Below are the code and all the weights of a small trained network. Each question names an input and a target symbol and asks about switching units off, where a switched-off unit gives its printed mean instead of its output.

import numpy as np


def w(rows, s, z=0):
    codes = np.array(rows[::2]) - 128.0
    scale = np.full(codes.shape[1], s)
    scale[-1] = z or s
    return codes * scale


def norm(h):
    return h / np.sqrt((h * h).mean(-1, keepdims=True) + 1e-5)


def softmax(a):
    e = np.exp(a - a.max(-1, keepdims=True))
    return e / e.sum(-1, keepdims=True)


def log_softmax(a):
    a = a - a.max(-1, keepdims=True)
    return a - np.log(np.exp(a).sum(-1, keepdims=True))


def net(x, mask):
    ids = ['βγδζθστφψ'.index(c) for c in x.split()]
    T = len(ids)
    res = E[ids] + P[:T]
    u = 0
    for l in range(2):
        r = norm(res)
        for j in range(3):
            rows = slice(3 * j, 3 * j + 3)
            q, k, v = (r @ M[l][rows].T for M in (Q, K, V))
            z = softmax(np.where(np.tri(T) > 0, q @ k.T / 3**0.5, -1e9)) @ v
            o = O[l][rows]
            res = res + np.where(mask[u + j], z, o[:, -1]) @ o[:, :-1]
        u += 3
    return log_softmax(norm(res)[-1] @ U[:, :-1].T + U[:, -1])


Q, K, V, O = {}, {}, {}, {}
E = w([
[151,169,124,70,81,122],'β',
[133,254,105,55,127,125],'γ',
[34,151,172,115,169,130],'δ',
[157,178,136,98,94,78],'ζ',
[112,190,127,130,67,184],'θ',
[111,199,145,135,57,117],'σ',
[160,160,154,112,121,209],'τ',
[121,215,249,178,148,163],'φ',
[112,120,153,100,200,81],'ψ',
],0.021)
P = w([
[140,223,128,57,166,120],'0',
[143,200,160,84,161,120],'1',
[147,172,177,105,148,112],'2',
[139,143,194,115,141,108],'3',
[131,117,208,127,133,99],'4',
[127,90,216,137,127,96],'5',
[131,61,232,134,121,92],'6',
[126,31,244,123,101,86],'7',
],0.011)
Q[0] = w([
[147,99,92,188,183,170],'L0H1',
[182,135,122,131,178,187],'L0H1',
[231,133,101,145,109,163],'L0H1',
[125,107,133,211,106,150],'L0H2',
[138,179,217,86,37,109],'L0H2',
[182,132,204,148,147,162],'L0H2',
[127,97,5,156,138,135],'L0H3',
[132,137,137,51,150,162],'L0H3',
[133,140,113,91,116,56],'L0H3',
],0.016)
K[0] = w([
[158,84,117,117,147,144],'L0H1',
[193,103,125,141,146,170],'L0H1',
[213,121,109,129,122,104],'L0H1',
[124,158,94,159,152,141],'L0H2',
[135,12,140,178,111,139],'L0H2',
[129,67,143,149,150,123],'L0H2',
[159,251,74,48,139,99],'L0H3',
[112,117,154,133,102,96],'L0H3',
[100,106,55,134,79,119],'L0H3',
],0.018)
V[0] = w([
[60,193,151,137,138,102],'L0H1',
[111,181,164,148,166,101],'L0H1',
[4,152,150,188,219,113],'L0H1',
[164,186,190,89,26,22],'L0H2',
[212,154,91,168,97,206],'L0H2',
[158,90,132,215,27,119],'L0H2',
[63,172,200,92,187,222],'L0H3',
[44,83,122,135,152,182],'L0H3',
[108,140,67,163,50,160],'L0H3',
],0.011)
O[0] = w([
[104,153,171,138,137,119,184],'L0H1',
[141,107,97,95,93,128,177],'L0H1',
[134,133,170,50,144,149,110],'L0H1',
[71,189,87,112,88,153,194],'L0H2',
[165,103,154,41,103,87,148],'L0H2',
[135,130,150,76,132,184,79],'L0H2',
[150,53,121,118,123,83,254],'L0H3',
[125,9,118,177,126,116,103],'L0H3',
[70,96,186,85,143,156,85],'L0H3',
],0.011,0.016)
Q[1] = w([
[5,187,167,152,79,87],'L1H1',
[129,163,164,109,178,82],'L1H1',
[60,121,121,151,137,133],'L1H1',
[140,134,195,136,92,98],'L1H2',
[170,149,134,232,148,169],'L1H2',
[91,177,123,169,190,185],'L1H2',
[197,110,207,116,74,28],'L1H3',
[162,156,124,78,71,116],'L1H3',
[51,119,148,100,128,121],'L1H3',
],0.017)
K[1] = w([
[12,119,188,140,125,78],'L1H1',
[156,208,152,138,155,84],'L1H1',
[41,104,90,177,197,114],'L1H1',
[147,31,166,186,127,196],'L1H2',
[64,146,77,86,205,5],'L1H2',
[147,155,47,87,162,97],'L1H2',
[128,24,162,167,221,98],'L1H3',
[91,94,199,155,125,156],'L1H3',
[158,62,63,137,45,214],'L1H3',
],0.012)
V[1] = w([
[148,251,136,101,143,105],'L1H1',
[125,58,191,95,33,101],'L1H1',
[110,176,99,151,37,242],'L1H1',
[176,101,221,129,167,132],'L1H2',
[59,149,183,137,209,100],'L1H2',
[126,68,2,75,136,162],'L1H2',
[135,42,135,120,89,15],'L1H3',
[45,150,173,104,86,97],'L1H3',
[198,148,108,98,137,204],'L1H3',
],0.012)
O[1] = w([
[173,53,105,153,162,172,196],'L1H1',
[146,175,111,121,144,82,203],'L1H1',
[180,84,151,167,131,90,66],'L1H1',
[196,194,143,134,121,143,144],'L1H2',
[110,172,116,206,159,143,64],'L1H2',
[39,27,96,108,17,91,97],'L1H2',
[72,165,71,110,179,81,255],'L1H3',
[69,68,207,114,194,136,149],'L1H3',
[250,128,110,102,39,138,93],'L1H3',
],0.011,0.013)
U = w([
[155,144,95,100,75,76,180],'β',
[108,61,107,159,87,147,205],'γ',
[101,113,200,128,110,170,234],'δ',
[112,26,190,96,157,76,19],'ζ',
[228,184,191,182,160,112,30],'θ',
[132,103,72,254,147,88,164],'σ',
[131,184,100,183,63,201,159],'τ',
[122,87,70,86,151,220,34],'φ',
[106,132,134,142,112,139,2],'ψ',
],0.014,0.0042)

Each question gives the input, a string of symbols that net reads in full, and the target symbol t.
The units are the heads (3 rows each of Q, K, V and O). Each row of codes is followed by its name. A weight is (code - 128) times the scale printed after its matrix; where a second scale follows, it is the last column's (O and U).
mask holds one flag per head, layer by layer. A switched-off head (its flag False) gives its mean, the last column of its rows in O, instead of its output. The means were averaged over made-up inputs and are rounded, as every weight is.
A unit's drop is (log p(t) with every unit on - log p(t) with that unit switched off) / (log p(t) with every unit on - log p(t) with every unit switched off).
The circuit of an input: a set's keep is (log p(t) with only the set's units on - log p(t) with every unit switched off) / (log p(t) with every unit on - log p(t) with every unit switched off). Starting from all 6 units, units are removed one at a time, each time the one whose removal leaves the highest keep (on an exact tie, the one counted first), for as long as the keep stays at least 0.8.
units of the circuit, in order: the units of the circuit, biggest drop first
most important unit: the unit with the biggest drop
heads that matter: for each layer, one digit per head in row order, 1 if its drop is at least 0.15 and else 0, layers parted by /
input γ τ ζ ψ γ φ, target σ: most important unit	L0H2
input γ φ τ φ β, target θ: heads that matter	000 / 010
input σ γ τ ψ β θ θ, target ζ: units of the circuit, in order	(L0H3; L1H3)
input σ γ γ σ ψ τ τ, target σ: heads that matter	110 / 000
input τ γ ψ γ γ γ, target σ: heads that matter	010 / 000
input γ σ τ φ ζ, target θ: heads that matter	000 / 010
input γ τ γ σ θ ζ σ γ, target δ: units of the circuit, in order	(L1H3; L0H3)
input γ ζ δ β τ β, target ζ: heads that matter	100 / 001
input β θ θ, target ζ: heads that matter	000 / 100
input γ δ γ σ ζ σ γ δ, target δ: units of the circuit, in order	(L0H2; L1H3)
input γ γ γ γ ζ, target τ: heads that matter	011 / 000
input β σ τ γ ζ ζ γ, target τ: units of the circuit, in order	(L0H3; L0H2)
input ζ τ ζ τ τ ψ σ, target σ: heads that matter	011 / 000
input τ ζ γ ζ ψ τ θ, target σ: most important unit	L0H2
input θ γ β, target ζ: units of the circuit, in order	(L1H3; L1H1; L0H3)
input δ σ θ σ σ γ ζ, target δ: heads that matter	010 / 001
input β ψ σ τ τ ψ φ ζ, target σ: heads that matter	011 / 000
input ψ ζ τ δ τ φ, target ζ: units of the circuit, in order	(L0H1; L0H3; L1H2)
input θ γ γ γ ζ γ δ, target δ: units of the circuit, in order	(L0H2; L0H1; L1H3)
input γ δ τ γ φ τ φ, target ζ: most important unit	L0H3
